Here is a tiny trained network, its code and every weight. The questions are about switching its units off for an input and a class, where a switched-off unit gives its printed mean instead of its output.

import numpy as np


def w(rows, s, z=0):
    codes = np.array(rows[::2]) - 128.0
    scale = np.full(codes.shape[1], s)
    scale[-1] = z or s
    return codes * scale


def f(y):
    return y / 2 * (1 + np.tanh(0.7978845608 * (y + 0.044715 * y**3)))


def log_softmax(a):
    a = a - a.max(-1, keepdims=True)
    return a - np.log(np.exp(a).sum(-1, keepdims=True))


def net(x, mask):
    res = np.array(x, float).reshape(1, 7) / 4 @ E
    y = f(res @ A[0][:, :-1].T + A[0][:, -1])
    res = res + np.where(mask, y, B[0][:, -1]) @ B[0][:, :-1]
    return log_softmax(res[-1] @ U[:, :-1].T + U[:, -1])


A, B = {}, {}
E = w([
[219,141,117],'x0',
[128,129,128],'x1',
[154,121,229],'x2',
[129,127,128],'x3',
[120,249,154],'x4',
[128,127,128],'x5',
[128,129,128],'x6',
],0.018)
A[0] = w([
[91,91,203,119],'n0',
[151,112,180,124],'n1',
[150,158,198,130],'n2',
[114,79,83,202],'n3',
[115,114,149,66],'n4',
[107,138,184,97],'n5',
[91,85,116,197],'n6',
[236,141,105,254],'n7',
[209,135,105,228],'n8',
[110,120,79,171],'n9',
[100,175,105,85],'n10',
[154,235,160,117],'n11',
[156,109,254,253],'n12',
[115,255,136,246],'n13',
],0.017,0.0064)
B[0] = w([
[94,107,159,171],'n0',
[143,80,178,164],'n1',
[138,158,203,186],'n2',
[166,158,167,184],'n3',
[124,118,127,131],'n4',
[142,136,140,158],'n5',
[139,159,172,172],'n6',
[185,125,107,217],'n7',
[171,111,60,194],'n8',
[166,136,111,165],'n9',
[90,91,127,163],'n10',
[127,196,106,224],'n11',
[131,100,252,228],'n12',
[37,142,95,253],'n13',
],0.017,0.025)
U = w([
[161,230,158,225],'0',
[48,120,75,210],'1',
[105,19,151,174],'2',
[67,161,167,8],'3',
[201,104,85,107],'4',
[126,197,29,44],'5',
[183,3,138,70],'6',
],0.013,0.012)

Each question gives the input, the list of numbers given to net, and the class t.
The units are the neurons (one row each of A and B). Each row of codes is followed by its name. A weight is (code - 128) times the scale printed after its matrix; where a second scale follows, it is the last column's (A, B and U).
mask holds one flag per neuron, in row order. A switched-off neuron (its flag False) gives its mean, the last column of its row in B, instead of its output. The means were averaged over made-up inputs and are rounded, as every weight is.
A unit's drop is (log p(t) with every unit on - log p(t) with that unit switched off) / (log p(t) with every unit on - log p(t) with every unit switched off).
The circuit of an input: a set's keep is (log p(t) with only the set's units on - log p(t) with every unit switched off) / (log p(t) with every unit on - log p(t) with every unit switched off). Starting from the 12 units with the biggest drops (on a tie, the unit counted first), units are removed one at a time, each time the one whose removal leaves the highest keep (on an exact tie, the one counted first), for as long as the keep stays at least 0.8.
units of the circuit, in order: the units of the circuit, biggest drop first
unit that matters most: the unit with the biggest drop
k most important neurons: the k neurons with the biggest drops, biggest first
drop when u is switched off: that unit's drop, to one decimal
input [1,-6,-5,-4,-2,6,-6], class 4: units of the circuit, in order => n13, n12
input [0,2,-8,1,-7,-2,-2], class 0: unit that matters most => n3
input [-3,4,0,-7,4,-4,-8], class 1: units of the circuit, in order => n12, n13
input [-3,-1,-2,-5,-6,1,-2], class 0: 2 most important neurons => n3, n6
input [1,0,0,2,-7,-7,6], class 4: 2 most important neurons => n12, n11
input [-8,-1,-6,0,0,8,-6], class 0: 2 most important neurons => n13, n3
input [1,-3,-6,6,5,-5,1], class 5: 2 most important neurons => n12, n11
input [-3,-4,-1,8,-4,0,-4], class 0: 3 most important neurons => n13, n3, n6
input [-7,1,1,-7,-2,-1,4], class 2: 3 most important neurons => n11, n13, n2
input [5,-7,8,3,0,4,-2], class 6: 2 most important neurons => n1, n12
input [0,-8,-8,8,-7,6,3], class 0: drop when n2 is switched off => 0.0
input [3,-5,-4,2,-8,-5,7], class 4: drop when n12 is switched off => 0.2
input [4,0,-1,-2,-4,-2,-2], class 4: drop when n12 is switched off => 0.3
input [4,-3,1,-5,-6,-7,7], class 6: unit that matters most => n11
